In the rows, zero is written as 128.
Group, then class:
[113  24 136  55 156  95  96  74  95 121 200 122  70 115 139 134 120 114
  86 144 186 108 185 147 147 132] => (20) > J
[ 88  85 162  90 154  98  82 102 150 117 178 172  97  89 137 144  92 148
  92 166 166 120 133 133 133 128] => (20) > Q
[122 152 154 128 130 116 110 131 107 144 113 168 108 150 130 167 102 143
 112 123 158 114 128 105 130 125] => (23) > W
[104  91 171 122 152 113  92  80 148 129 174 186  95 108 130 142 108 158
 106 152 151 131 167 177 117 120] => (20) > Q
[125 134 209 141 133 102 127 111 105 132  87 169 132 146 127 174  95 140
 110  88 157 118 150 136 168 116] => (23) > P
[118 120 168 163 122 115 128 151 139 144 109 180 137 131 132 163  97 165
 126 107 132 148 100  94 124 120] => (23) > P
[117  87 164 141 158 142 106  93 143 127 139 215  82 148 101 173  99 167
 136 125 153 102 162 188  76 115] => (20) > J
[119 116 129 105 131 120 111 113 141 122 155 157 101 111 132 129 114 141
 120 134 147 132 142 146 118 112] => (20) > J
[116  85 174  84 139  91  90  98 143 124 192 160  94 100 123 157 105 135
  94 147 165 128 157 166 137 114] => (20) > Q
[132  99 153  89 140  97  93  81 109 137 178 155  91 134 116 139  98 144
 108 131 179  98 178 160 130 127] => (20) > V
[111  79 141 100 160  83  93  87 110 124 188 149 104 108 134 138 103 126
  98 154 182 105 171 148 142 126] => (20) > V
[111 117 165 119 135  86 125 121 113 141 144 157 109 135 129 160  96 137
 104 141 178 107 119 105 130 128] => (23) > W
[131 115 235  91 161  94  96   5  65 110 198 165 124 150 127 138 108  99
  92 135 197  90 243 188 152 127] => (23) > F
[ 81 109 202 102 144 104  83  94 108 142 161 169  90 134 139 160  99 140
  73 149 183 109 165 105 129 135] => (23) > W
[104  77 169  70 151  76  96  67 128 133 208 157  94 101 134 151 100 113
  89 145 186 108 180 158 134 128] => (20) > Q
[124 140 226 127 134  77 104  80  93 132 160 177 110 149 142 177  95 140
 100 133 188 123 177 116 137 127] => (23) > P
[105  95 143 100 178 108 104 113 133 146 178 154 117  99 137 156  94 143
  92 146 167 111 142 134 133 138] => (20) > Q
[135 107 138 101 118 109 128 132  96 137 143 109 129 135 136 139 132 116
 115 126 160 117 134  97 153 134] => (23) > W
[111  96 148 105 133 100 111 139 117 133 147 179 101 124 122 162  96 148
 102 151 179 137 131  95 131 126] => (23) > W
[117  92 153  98 147  90  82 115 142 128 173 161  83  90 136 143  93 151
 108 147 166 128 122 121 134 127] => (20) > Q
[ 95 127 158 149 113 124 114 178 155 145 105 190 117 138 143 192  89 194
 113 143 139 176  83  46 142 111] => (23) > W
[118 111 174 101 159  92 108  98  99 108 153 155  98 141 129 163  99 131
  91 140 181 126 168 137 124 131] => (23) > W
[ 98 111 169 107 147  95  98 138 140 131 171 169  98 101 137 163  90 154
 100 156 154 117 122  83 143 151] => (20) > V
[117 109 169 145 145  99  94 115  88 142 151 194  90 123 120 173  82 155
  95 162 202 122 155 107 120 126] => (23) > F
[110  90 138 107 139  74 104 128 102 139 149 153  98 127 135 162  88 140
 104 154 181 140 138  89 149 132] => (23) > W
[127  85 159 105 154 118  98  99 111 126 165 165  88 140 109 163 113 140
 115 135 167 103 177 173 126 111] => (20) > V

Group, then class:
[169 120 112 149 136 109 114 118 127 108 123 145 131 128 118  98 141 130
 121 108 139 162 159 136 128 124] => N > (64)
[108 150 106 125 104 144 145 158 125 130 106 131 123 154 108 164 101 115
 133 143 115 119 102 107 161 139] => Z > (57)
[129 113 145  84 122 155 157 112 136 121 156 124 154 157 143 157 122 133
 110 115 136 123 110 149 134 118] => S > (49)
[113 105 122 131 134 141 115 121 129 118 122 139 189 142  72 116 153 130
 153 126 157 132 146 145 134 103] => H > (48)
[153 121  99 110 123 115 112 129 127 131 117 117 112 130 124 110 150 135
 118 106 138 126 181 126 152 118] => N > (69)
[159 125 143  89 108 131 145 135 111 107 133 113 125 133 163 109 147 149
 125 106 148 124 116 158 127 112] => S > (49)
[176 100  88 132 154 103  83 128 123 133 124 128 113 135 135 130 107  95
  63 119 142 159 154 118 149 143] => N > (64)
[128 155 114  95 110 163 148 106 107 141 141 162 142 164 104 146  83 111
 101 131 149 105  62 149 125 175] => Z > (65)
[167  88  51 159 114 130 100 104 137 101  87  94 109 158 107 105 118  98
  90 126 167 123  64 146 138 163] => N > (63)
[127 146 117 137 127 117 134 125 141 116  88  82 100 125 112 128 182 138
 158 107 121 106 171 117 144 102] => N > (64)
[116 147  90 131 113 122 132 138 115  88 134 139 154 137  89 115 175 117
 123 112 141 116 150 134 141 117] => H > (61)
[113 116 114 108 104 146 147 130 122 129 130  71 111 138 102 149 119 109
 118 128 136 110  52 129 150 182] => Z > (76)
[ 99 148  86 121 110 123 152 115 122 139 135 135 143 136  99 123 132 137
 140 142 132 107 114 140 115 121] => H > (62)
[133 130 106  96 126 121  93 128 141 149 121  84 125 119 141 115 151 126
 110 105 141 136 160 109 135 140] => N > (64)
[139 111  92 127 113 142 135 126 120 124 132 118 139 172 102 134 123 100
 138 107 149 123  91 148 120 157] => Z > (76)
[129 180 140 138 155 125 143 133 131  91 129 204 171 157  92 151  81 115
 104 164 101 147 198 126 127 132] => Z > (76)
[122 149 110  88 149 120 183 134 121 128 117 132 156 131  98 128 139 171
 156 133 131 109 177 151 100 128] => H > (61)
[101  93 135  91 120 157 145  80 112 142 139  76 113 172 153 108 109 127
 115 113 126 104  60 148 136 137] => S > (49)
[133 123  83 107 100 128 161 109  99 109 113 107 133 163  96 119 135 144
 120 126 154 113  34 164 103 156] => H > (61)
[158 126  95 166 144 114 159 128 115 120 104 135 120 138 140 109 142 176
  81 101 114 161 153 143 126 137] => N > (63)
[138 130 128 102 144 137 143 102 114 116 163 124 132 119 146  96 138 103
 120 114 145 121  99 131 132 111] => S > (71)
[178  98  99 136 140 105  82 113 137 134 121  94 121 131 111  91 155 110
 116  96 164 147 138 124 149 122] => N > (63)
